Below is a small trained network, with its code and all its weights. Each question gives an input and a class and asks what happens when units are switched off, that is, made to give their printed mean instead of their output.

import numpy as np


def w(rows, s, z=0):
    codes = np.array(rows[::2]) - 128.0
    scale = np.full(codes.shape[1], s)
    scale[-1] = z or s
    return codes * scale


def norm(h):
    return h / np.sqrt((h * h).mean(-1, keepdims=True) + 1e-5)


def f(y):
    return y / 2 * (1 + np.tanh(0.7978845608 * (y + 0.044715 * y**3)))


def log_softmax(a):
    a = a - a.max(-1, keepdims=True)
    return a - np.log(np.exp(a).sum(-1, keepdims=True))


def net(x, mask):
    res = np.array(x, float).reshape(1, 7) / 4 @ E
    u = 0
    for l in range(4):
        y = f(norm(res) @ A[l][:, :-1].T + A[l][:, -1])
        res = res + np.where(mask[u : u + 5], y, B[l][:, -1]) @ B[l][:, :-1]
        u += 5
    return log_softmax(norm(res)[-1] @ U[:, :-1].T + U[:, -1])


A, B = {}, {}
E = w([
[155,96,69,73,55,130,90,139,189,196,148,136],'x0',
[99,153,180,83,174,116,136,120,138,189,94,110],'x1',
[223,112,153,198,186,81,86,178,173,105,22,147],'x2',
[146,98,147,99,162,147,137,254,188,217,133,98],'x3',
[190,113,115,137,84,122,164,96,39,65,124,6],'x4',
[139,192,10,108,182,111,115,168,136,55,94,201],'x5',
[79,49,94,190,81,81,187,200,126,112,103,121],'x6',
],0.0053)
A[0] = w([
[84,50,152,132,26,145,183,141,111,161,120,62,193],'L0N0',
[148,143,178,109,252,177,109,198,165,224,155,76,32],'L0N1',
[98,75,100,143,123,124,82,254,180,116,71,121,106],'L0N2',
[97,45,199,179,137,164,193,135,153,134,137,33,3],'L0N3',
[126,101,105,83,71,74,150,159,155,242,199,232,144],'L0N4',
],0.0045,0.0029)
B[0] = w([
[121,233,69,94,171,220,84,136,147,106,175,116,252],'L0N0',
[241,83,180,77,171,21,203,178,212,170,113,173,203],'L0N1',
[175,138,199,155,65,3,187,205,56,182,23,143,189],'L0N2',
[238,223,188,109,34,99,95,94,82,95,140,145,175],'L0N3',
[106,72,103,177,116,208,156,145,249,134,168,54,215],'L0N4',
],0.0058,0.0044)
A[1] = w([
[187,63,164,107,123,67,147,169,107,110,138,178,183],'L1N0',
[152,139,173,115,197,137,38,147,215,135,49,175,98],'L1N1',
[142,214,43,75,201,128,79,103,70,63,120,128,6],'L1N2',
[150,86,253,164,77,140,134,77,18,166,118,111,29],'L1N3',
[84,142,130,101,42,72,111,127,156,183,78,104,238],'L1N4',
],0.0062,0.0024)
B[1] = w([
[94,55,83,172,120,91,156,200,146,177,78,175,217],'L1N0',
[175,172,104,185,178,143,149,114,45,155,145,49,253],'L1N1',
[179,188,112,122,138,222,57,101,45,156,168,35,211],'L1N2',
[110,148,216,195,94,219,2,77,83,117,171,98,191],'L1N3',
[186,70,33,145,142,227,158,140,67,108,81,201,202],'L1N4',
],0.007,0.004)
A[2] = w([
[116,224,117,121,192,114,133,181,146,164,109,157,142],'L2N0',
[125,59,64,93,142,141,172,138,170,166,194,138,254],'L2N1',
[95,147,147,106,90,128,165,91,70,141,96,35,130],'L2N2',
[121,115,123,101,18,87,142,57,7,3,139,124,193],'L2N3',
[126,174,83,152,180,131,143,50,109,179,129,159,178],'L2N4',
],0.0068,0.0017)
B[2] = w([
[180,79,189,167,150,97,142,74,63,88,138,40,190],'L2N0',
[90,126,176,84,98,147,79,110,105,71,111,94,232],'L2N1',
[126,166,123,198,150,95,135,108,35,106,159,109,192],'L2N2',
[252,170,70,111,255,157,173,143,81,120,140,98,254],'L2N3',
[143,157,94,172,120,206,107,79,120,69,162,75,191],'L2N4',
],0.0077,0.005)
A[3] = w([
[63,71,209,183,134,103,67,148,138,180,75,144,13],'L3N0',
[137,186,238,99,206,101,119,83,114,194,155,127,150],'L3N1',
[71,126,15,151,38,139,114,156,90,74,108,111,71],'L3N2',
[123,102,109,66,100,178,3,165,181,137,136,140,197],'L3N3',
[58,151,134,126,115,120,150,37,156,50,162,184,250],'L3N4',
],0.006,0.0015)
B[3] = w([
[152,225,104,96,145,131,70,63,103,115,151,139,168],'L3N0',
[132,140,5,153,111,125,132,139,93,70,132,196,253],'L3N1',
[136,97,92,189,160,100,84,50,145,108,112,190,189],'L3N2',
[73,128,156,116,157,114,197,146,139,138,151,124,188],'L3N3',
[102,116,95,166,88,91,38,103,124,50,110,153,162],'L3N4',
],0.011,0.0037)
U = w([
[117,127,193,93,117,46,154,198,98,145,121,92,11],'0',
[13,101,73,153,58,154,74,69,158,66,179,188,159],'1',
[193,210,88,158,156,195,85,72,36,85,179,67,209],'2',
[194,63,75,174,207,51,193,210,152,196,33,171,180],'3',
[58,93,201,39,122,192,195,177,215,195,180,69,91],'4',
[138,192,209,159,65,85,68,168,111,165,138,138,2],'5',
],0.011,0.0052)

Each question gives the input, the list of numbers given to net, and the class t.
The units are the neurons (one row each of A and B). Each row of codes is followed by its name. A weight is (code - 128) times the scale printed after its matrix; where a second scale follows, it is the last column's (A, B and U).
mask holds one flag per neuron, layer by layer. A switched-off neuron (its flag False) gives its mean, the last column of its row in B, instead of its output. The means were averaged over made-up inputs and are rounded, as every weight is.
A unit's drop is (log p(t) with every unit on - log p(t) with that unit switched off) / (log p(t) with every unit on - log p(t) with every unit switched off).
The circuit of an input: a set's keep is (log p(t) with only the set's units on - log p(t) with every unit switched off) / (log p(t) with every unit on - log p(t) with every unit switched off). Starting from the 12 units with the biggest drops (on a tie, the unit counted first), units are removed one at a time, each time the one whose removal leaves the highest keep (on an exact tie, the one counted first), for as long as the keep stays at least 0.8.
units of the circuit, in order: the units of the circuit, biggest drop first
most important unit: the unit with the biggest drop
k most important neurons: the k neurons with the biggest drops, biggest first
top k neurons in layer l: the k neurons of layer l with the biggest drops, biggest first
drop when u is switched off: that unit's drop, to one decimal
input [1,0,0,5,-1,-5,-4], class 3: most important unit => L0N1
input [-4,-3,-5,5,-5,2,5], class 1: 2 most important neurons => (L2N3, L2N1)
input [0,1,5,-3,-4,5,2], class 3: top 2 neurons in layer 0 => (L0N0, L0N2)
input [4,-3,3,1,-1,-4,-7], class 3: units of the circuit, in order => (L0N1, L0N0, L1N0)
input [-3,-3,8,8,6,6,-8], class 3: units of the circuit, in order => (L0N0, L0N1, L1N0)
input [-4,-2,1,-2,-6,-1,3], class 1: 3 most important neurons => (L2N3, L0N1, L0N0)
input [1,0,-4,4,-1,8,0], class 1: units of the circuit, in order => (L0N0, L2N3, L3N2)
input [7,2,0,-8,-5,5,-1], class 1: top 2 neurons in layer 0 => (L0N4, L0N0)
input [8,-8,-2,-4,-2,7,0], class 1: 2 most important neurons => (L0N4, L1N1)
input [2,-1,6,-5,-4,-3,4], class 3: 2 most important neurons => (L1N4, L2N1)
input [-5,-8,-5,8,0,-2,-8], class 0: 3 most important neurons => (L0N1, L2N1, L0N0)
input [0,2,-7,1,-5,-6,-3], class 1: top 2 neurons in layer 1 => (L1N0, L1N2)
input [8,-3,-8,2,-7,-2,-2], class 4: 2 most important neurons => (L3N3, L0N4)
input [1,7,0,4,8,6,3], class 3: most important neuron => (L0N2)
input [-3,4,-3,-4,-8,0,0], class 1: 2 most important neurons => (L2N3, L3N4)
input [8,-5,7,8,3,-6,-5], class 3: top 2 neurons in layer 0 => (L0N1, L0N2)
input [8,0,-2,3,-4,4,-7], class 4: drop when L0N4 is switched off => 0.5
input [6,4,-3,-5,-6,-5,-4], class 1: drop when L3N4 is switched off => 0.5
input [4,-7,-5,-1,-4,0,-5], class 1: drop when L3N4 is switched off => 0.1
input [-1,6,-8,0,-3,1,-2], class 1: most important unit => L3N4
